Look-ups in named tables: a row name and a column name give one cell, copied from the table.

rirup
         vetov  tenef  lidagu  ber
sova       0.5    0.7     0.5  0.4
sef        0.5    0.3     0.7  0.5
ronotir    0.6    0.4     0.6  0.6
nutu       0.4    0.7     0.5  0.5
sike       0.5    0.7     0.6  0.2
lut        0.5    0.5     0.6  0.4
nunagum    0.7    0.2     0.8  0.3
kolos      0.6    0.3     0.5  0.4
num        0.6    0.5     0.7  0.3
godode     0.5    0.2     0.7  0.5
fop        0.5    0.1     0.8  0.6
gatol      0.4    0.5     0.5  0.5
nek        0.6    0.5     0.5  0.6

What is the vetov of kolos in rirup?
0.6
What is the tenef of nek in rirup?
0.5
What is the tenef of lut in rirup?
0.5
What is the lidagu of nek in rirup?
0.5
What is the vetov of godode in rirup?
0.5
What is the lidagu of nutu in rirup?
0.5
What is the lidagu of nunagum in rirup?
0.8
What is the lidagu of ronotir in rirup?
0.6
What is the ber of nunagum in rirup?
0.3
What is the ber of nutu in rirup?
0.5
What is the vetov of nek in rirup?
0.6
What is the tenef of sova in rirup?
0.7
What is the tenef of nunagum in rirup?
0.2
What is the lidagu of num in rirup?
0.7
What is the vetov of nunagum in rirup?
0.7
What is the tenef of gatol in rirup?
0.5

Table gobuf
	dob	nefi	met
rak	0.19	0.86	0.51
sas	0.68	0.59	0.98
basiv	0.73	0.16	0.85
vuz	0.16	0.86	0.51
medova	0.52	0.61	0.79
dolevar	0.83	0.79	0.49
dunipa	0.90	0.55	0.40
gomomap	0.23	0.61	0.48
devufom	0.23	0.80	0.53
muz	0.91	0.49	0.41
norika	0.47	0.39	0.61
tenopiz	0.37	0.96	0.44

nefi of sas: 0.59
dob of tenopiz: 0.37
met of basiv: 0.85
met of norika: 0.61
met of vuz: 0.51
nefi of basiv: 0.16
dob of vuz: 0.16
nefi of rak: 0.86
nefi of tenopiz: 0.96
met of dunipa: 0.40
dob of norika: 0.47
Row with the largest met: sas

kurov
|  | piv | vidu |
|---|---|---|
| muk | 184 | 97 |
| tebini | 167 | 120 |
| pifizas | 178 | 88 |
| tul | 182 | 85 |
| kure | 184 | 95 |
| vekure | 139 | 96 |
| zepog | 218 | 117 |
| tifud | 218 | 116 |
| ruk | 142 | 112 |
| lub | 207 | 63 |
| rido | 179 | 107 |
| pela | 215 | 116 |
| sal | 131 | 84 |
| raf | 189 | 110 |

rido, vidu => 107
pela, vidu => 116
pifizas, vidu => 88
ruk, piv => 142
raf, piv => 189
sal, vidu => 84
tifud, piv => 218
Row with the largest vidu: tebini

duz:
,bur,kep,pir,rure,vek,bezut
bov,36,199,46,83,71,58
goli,136,80,128,130,101,226
rusi,108,70,132,154,193,94
ribidu,164,128,162,123,151,36
dobivu,158,102,161,98,76,215
teki,81,189,77,77,49,109
bakom,228,113,132,194,130,114
gepo,152,172,132,80,64,106
vetozep,208,129,103,197,118,116
fis,130,155,94,117,76,122

rure of rusi: 154
bur of goli: 136
vek of vetozep: 118
kep of fis: 155
kep of ribidu: 128
rure of fis: 117
rure of bakom: 194
pir of rusi: 132
rure of dobivu: 98
bezut of fis: 122
bezut of ribidu: 36
kep of bov: 199
Which row has the largest rure? vetozep

duzulo
        pep  rubifak  lize  kos
debida  186       68   176   48
fom     218      214   175  103
gil      82       86   137  177
gebin   205      202   172  110
let     210      200   174  102
kita    186       66   176   46
gar     192       95   175   58
gavu     79       84   139  178
vezam    86       81   138  171

What is the kos of kita in duzulo?
46
What is the lize of gavu in duzulo?
139
What is the pep of gavu in duzulo?
79
What is the pep of gil in duzulo?
82
What is the kos of fom in duzulo?
103
What is the pep of debida in duzulo?
186
What is the pep of let in duzulo?
210
What is the pep of fom in duzulo?
218
What is the lize of kita in duzulo?
176
What is the rubifak of gebin in duzulo?
202
What is the kos of gil in duzulo?
177
What is the lize of gil in duzulo?
137
What is the lize of fom in duzulo?
175
What is the rubifak of gil in duzulo?
86

begiga =
|  | giz | bagoded | rine | vudipe | dusipo | rin | gelegen | gisa | gapid |
|---|---|---|---|---|---|---|---|---|---|
| mepuba | 48 | 122 | 165 | 137 | 101 | 52 | 57 | 53 | 112 |
| buzuvi | 83 | 85 | 181 | 120 | 77 | 82 | 132 | 94 | 102 |
| muga | 55 | 115 | 70 | 124 | 96 | 91 | 55 | 52 | 100 |
| rodivo | 57 | 113 | 72 | 107 | 97 | 64 | 51 | 52 | 92 |
| nit | 182 | 58 | 70 | 55 | 99 | 71 | 114 | 153 | 76 |
| pef | 64 | 95 | 74 | 88 | 85 | 67 | 56 | 61 | 80 |
| bev | 78 | 68 | 91 | 65 | 68 | 69 | 89 | 93 | 53 |
| narus | 102 | 78 | 72 | 87 | 204 | 52 | 53 | 58 | 251 |
| fozaru | 139 | 66 | 81 | 65 | 62 | 114 | 171 | 185 | 58 |
| nane | 74 | 73 | 72 | 57 | 70 | 78 | 82 | 83 | 49 |
| roram | 58 | 81 | 50 | 60 | 69 | 77 | 48 | 57 | 53 |
| tupeniz | 123 | 71 | 41 | 53 | 59 | 163 | 71 | 100 | 51 |
| tinipe | 66 | 98 | 82 | 119 | 59 | 134 | 100 | 86 | 62 |

muga, gelegen: 55
nane, gelegen: 82
bev, gisa: 93
muga, dusipo: 96
rodivo, vudipe: 107
tupeniz, rine: 41
fozaru, gapid: 58
bev, giz: 78
nane, gapid: 49
rodivo, dusipo: 97
bev, dusipo: 68
buzuvi, dusipo: 77
nit, gisa: 153
narus, rin: 52
nit, vudipe: 55
nane, giz: 74
roram, giz: 58
roram, rine: 50

nopozo =
columns: non, gakekan, denib, nozuk
terume: [53, -1, -14, -44]
nuvus: [-25, 8, -42, -47]
bisum: [0, -42, 2, -46]
gurol: [-92, -44, -83, -47]

What is the nozuk of gurol in nopozo?
-47
What is the nozuk of terume in nopozo?
-44
What is the non of nuvus in nopozo?
-25
What is the gakekan of nuvus in nopozo?
8
What is the denib of nuvus in nopozo?
-42
What is the gakekan of gurol in nopozo?
-44
What is the gakekan of bisum in nopozo?
-42

bikem:
         zubet  banosav  beda  tisu  viku   dap  suted   mol  tese  manag
rud       -150       29   144  -192  -410  -218   -162   196  -328   -214
lakuvuz   -319     -270   324  -611  -866    27   -190   546  -506   -516
sir       -210     -425    17  -448  -375   223    -72   114  -141   -299
balif     -315     -385   288  -693  -850   122   -179   520  -447   -527
kodokeg     58     -548  -686   103   767   437    168  -834   604    231
dumakig   -135      427   384   -90  -640  -605   -281   444  -601   -243
rab       -202     -445   -13  -451  -361   238    -70   110  -125   -305
sut        104      597   -57   484   183  -695   -137  -222  -149    206

What is the viku of rab in bikem? -361
What is the manag of sut in bikem? 206
What is the beda of kodokeg in bikem? -686
What is the tese of kodokeg in bikem? 604
What is the mol of kodokeg in bikem? -834
What is the zubet of sir in bikem? -210
What is the suted of balif in bikem? -179
What is the manag of balif in bikem? -527
What is the tisu of sut in bikem? 484
What is the dap of rab in bikem? 238
What is the manag of rud in bikem? -214

vuse =
        mogega  kanoni  riluped  fida  muz  dinuf
zib        140     125       93   112   56     73
gugiku     151     128      131   117  110    133
gotip      174      72      132   147   47     51
kulid       63      23      223   217  216    218
las        108     123      126   194  137    168
tos        159      87      208    59  175    183
paguma      74      35      215   220  205    214

What is the riluped of gotip in vuse?
132
What is the fida of paguma in vuse?
220
What is the kanoni of gugiku in vuse?
128
What is the mogega of kulid in vuse?
63
What is the fida of tos in vuse?
59
What is the riluped of gugiku in vuse?
131
What is the dinuf of gotip in vuse?
51
What is the muz of gotip in vuse?
47
What is the dinuf of tos in vuse?
183
What is the mogega of gotip in vuse?
174
What is the dinuf of paguma in vuse?
214
Which row has the largest dinuf? kulid

guf =
,nel,kon,kopiro,sel,nol,tifama,gudaze,lol
ked,-45389,4127,-49707,-18174,23381,-268,61705,-19483
mipa,-21196,-4390,20471,16299,-77563,27666,-8978,51549
fuba,-48580,1502,-46470,-20730,21133,-3062,61997,-18578
gabip,32935,15805,40702,-72999,17467,-71567,5170,-5758
kanesa,-25553,-13080,27631,10321,-82228,26930,-5012,62668
ged,-52681,-24294,-10324,-25042,-15755,1295,53567,14790
gofosaf,53537,39449,16756,-16769,20432,29086,-38766,-10227
niruzu,31582,-53219,12662,-2679,21417,-7186,-39881,-24028
fik,-33861,44818,-56076,19343,-5977,-5337,-19830,-39430
nur,-26705,-14175,29544,6626,-71876,22953,-1680,65519
dizeni,42964,-40790,21772,-24156,22880,-19736,-37675,-21525
kul,19278,24863,640,-26076,12581,-31048,-11492,-22538

gofosaf, tifama -> 29086
niruzu, kon -> -53219
kanesa, gudaze -> -5012
kanesa, tifama -> 26930
gofosaf, nel -> 53537
ged, kon -> -24294
fik, gudaze -> -19830
mipa, gudaze -> -8978
fuba, nel -> -48580
kanesa, kon -> -13080
nur, kopiro -> 29544

